Below is a small trained network, with its code and all its weights. Each question gives an input and a class and asks what happens when units are switched off, that is, made to give their printed mean instead of their output.

import numpy as np


def w(rows, s, z=0):
    codes = np.array(rows[::2]) - 128.0
    scale = np.full(codes.shape[1], s)
    scale[-1] = z or s
    return codes * scale


def f(y):
    return y / 2 * (1 + np.tanh(0.7978845608 * (y + 0.044715 * y**3)))


def log_softmax(a):
    a = a - a.max(-1, keepdims=True)
    return a - np.log(np.exp(a).sum(-1, keepdims=True))


def net(x, mask):
    res = np.array(x, float).reshape(1, 7) / 4 @ E
    y = f(res @ A[0][:, :-1].T + A[0][:, -1])
    res = res + np.where(mask, y, B[0][:, -1]) @ B[0][:, :-1]
    return log_softmax(res[-1] @ U[:, :-1].T + U[:, -1])


A, B = {}, {}
E = w([
[230,176,58,70,143,187,129],'x0',
[126,119,121,131,122,137,123],'x1',
[130,128,132,129,126,131,128],'x2',
[118,126,126,128,124,145,130],'x3',
[144,104,156,188,251,172,117],'x4',
[125,123,121,132,123,136,121],'x5',
[149,148,82,214,110,129,238],'x6',
],0.013)
A[0] = w([
[69,119,198,168,139,121,93,178],'N1',
[122,108,140,204,199,136,135,41],'N2',
[153,145,132,65,58,121,117,185],'N3',
[151,141,119,114,128,97,158,108],'N4',
[97,69,132,167,76,103,171,128],'N5',
[129,91,166,218,225,157,152,209],'N6',
[89,59,73,149,95,103,151,127],'N7',
[114,151,97,2,22,97,137,114],'N8',
[140,118,131,135,121,125,121,123],'N9',
[162,114,96,162,153,119,165,73],'N10',
[146,174,57,212,165,148,202,11],'N11',
[131,168,108,93,194,161,59,123],'N12',
[81,146,128,178,42,80,201,147],'N13',
[157,117,99,88,206,155,43,120],'N14',
[162,147,123,101,191,169,57,120],'N15',
[134,99,140,113,144,118,150,109],'N16',
[39,80,212,188,133,89,87,178],'N17',
[144,87,179,241,231,165,140,15],'N18',
[171,158,67,229,147,150,205,22],'N19',
[115,135,116,153,103,80,143,106],'N20',
[149,114,125,134,133,114,116,123],'N21',
[58,152,112,182,83,63,157,137],'N22',
[157,79,128,92,191,168,141,120],'N23',
[90,127,220,55,81,112,43,72],'N24',
[35,53,182,145,172,109,118,51],'N25',
[165,142,163,94,176,135,127,117],'N26',
[175,107,116,111,198,121,105,118],'N27',
[187,146,106,103,93,157,162,83],'N28',
[104,177,79,35,61,109,99,87],'N29',
[149,122,109,111,189,163,98,124],'N30',
[125,170,81,51,44,89,97,208],'N31',
[120,138,153,234,210,144,125,174],'N32',
[165,103,135,123,157,179,104,118],'N33',
[31,54,216,200,149,82,77,56],'N34',
[148,130,137,84,161,165,108,129],'N35',
[171,145,150,112,175,142,111,116],'N36',
[217,221,70,81,104,177,162,20],'N37',
[124,128,165,192,158,125,146,57],'N38',
[169,170,96,203,144,168,202,181],'N39',
[209,176,48,59,114,165,181,207],'N40',
[200,148,100,211,144,168,225,192],'N41',
[157,148,163,73,187,181,97,117],'N42',
[76,149,119,188,30,68,189,145],'N43',
[174,145,65,219,141,150,243,120],'N44',
],0.0078,0.011)
B[0] = w([
[94,75,71,123,137,91,132,203],'N1',
[78,67,82,148,177,97,130,157],'N2',
[110,79,87,128,160,114,143,200],'N3',
[133,119,126,141,131,112,138,129],'N4',
[127,167,132,177,96,139,191,175],'N5',
[207,193,168,95,124,181,78,247],'N6',
[121,146,162,154,116,122,141,157],'N7',
[150,114,77,51,210,128,52,215],'N8',
[117,127,135,113,144,144,143,126],'N9',
[131,133,128,95,132,129,102,139],'N10',
[213,183,144,36,208,188,36,163],'N11',
[142,185,184,164,91,167,146,173],'N12',
[111,174,181,213,75,137,216,208],'N13',
[133,190,177,145,101,148,158,184],'N14',
[143,197,201,175,72,161,152,176],'N15',
[117,141,114,123,127,140,126,124],'N16',
[89,28,52,108,206,69,101,240],'N17',
[41,17,25,164,162,49,164,187],'N18',
[199,124,143,19,214,176,12,172],'N19',
[129,136,132,153,133,142,143,143],'N20',
[122,136,125,117,105,125,126,127],'N21',
[104,157,158,191,75,145,182,191],'N22',
[130,183,173,136,103,148,144,156],'N23',
[88,40,57,126,189,69,135,187],'N24',
[175,156,142,56,173,150,77,172],'N25',
[123,144,159,135,114,165,138,146],'N26',
[128,160,161,145,89,149,137,156],'N27',
[97,90,85,106,148,88,126,149],'N28',
[159,128,122,62,198,144,49,183],'N29',
[134,173,151,153,94,168,154,160],'N30',
[83,78,91,136,172,98,135,236],'N31',
[166,145,143,56,158,145,48,220],'N32',
[137,157,144,162,107,147,142,151],'N33',
[200,163,129,36,181,178,40,205],'N34',
[143,146,159,147,123,137,143,157],'N35',
[133,136,175,131,91,151,153,149],'N36',
[50,2,12,147,202,43,149,173],'N37',
[107,107,92,145,136,109,148,144],'N38',
[78,92,106,150,131,100,145,215],'N39',
[192,183,168,94,141,184,66,237],'N40',
[43,77,74,158,123,63,164,234],'N41',
[144,153,167,147,89,181,143,171],'N42',
[123,164,181,213,70,164,207,214],'N43',
[106,53,68,98,182,83,91,216],'N44',
],0.007,0.014)
U = w([
[5,33,32,156,138,67,149,54],'0',
[210,145,118,37,145,184,22,122],'1',
[110,209,205,254,5,182,247,255],'2',
],0.0085,0.00057)

Each question gives the input, the list of numbers given to net, and the class t.
The units are the neurons (one row each of A and B). Each row of codes is followed by its name. A weight is (code - 128) times the scale printed after its matrix; where a second scale follows, it is the last column's (A, B and U).
mask holds one flag per neuron, in row order. A switched-off neuron (its flag False) gives its mean, the last column of its row in B, instead of its output. The means were averaged over made-up inputs and are rounded, as every weight is.
A unit's drop is (log p(t) with every unit on - log p(t) with that unit switched off) / (log p(t) with every unit on - log p(t) with every unit switched off).
unit that matters most: the unit with the biggest drop
top k neurons: the k neurons with the biggest drops, biggest first
drop of u: that unit's drop, to one decimal
input [6,2,7,4,0,-6,7], class 0: unit that matters most	N41
input [6,8,8,3,0,1,3], class 0: top 3 neurons	N37, N41, N6
input [3,8,1,8,6,4,7], class 1: top 2 neurons	N11, N19
input [-2,-6,6,7,-2,8,-8], class 0: top 3 neurons	N24, N6, N40
input [0,4,-2,2,-5,-3,1], class 2: top 2 neurons	N17, N44
input [-3,5,8,-5,8,-4,0], class 1: top 2 neurons	N6, N32
input [0,5,-4,-2,-6,0,-7], class 0: top 4 neurons	N24, N31, N6, N34
input [1,-8,-8,2,5,-7,8], class 1: top 3 neurons	N11, N19, N6
input [4,8,0,-8,-4,5,1], class 0: top 2 neurons	N6, N37
input [-6,-6,-7,2,6,7,-1], class 1: top 2 neurons	N34, N6
input [-1,8,-4,-1,8,-2,0], class 1: top 2 neurons	N6, N32
input [-7,-8,1,-5,7,8,-4], class 1: drop of N34	0.7
input [-1,7,3,-1,2,-8,0], class 1: drop of N3	0.2
input [-4,-8,-5,2,2,4,-5], class 1: drop of N34	0.2
input [-5,-7,4,-1,2,2,-5], class 1: unit that matters most	N34
input [8,0,1,-1,-7,2,6], class 0: drop of N37	1.4
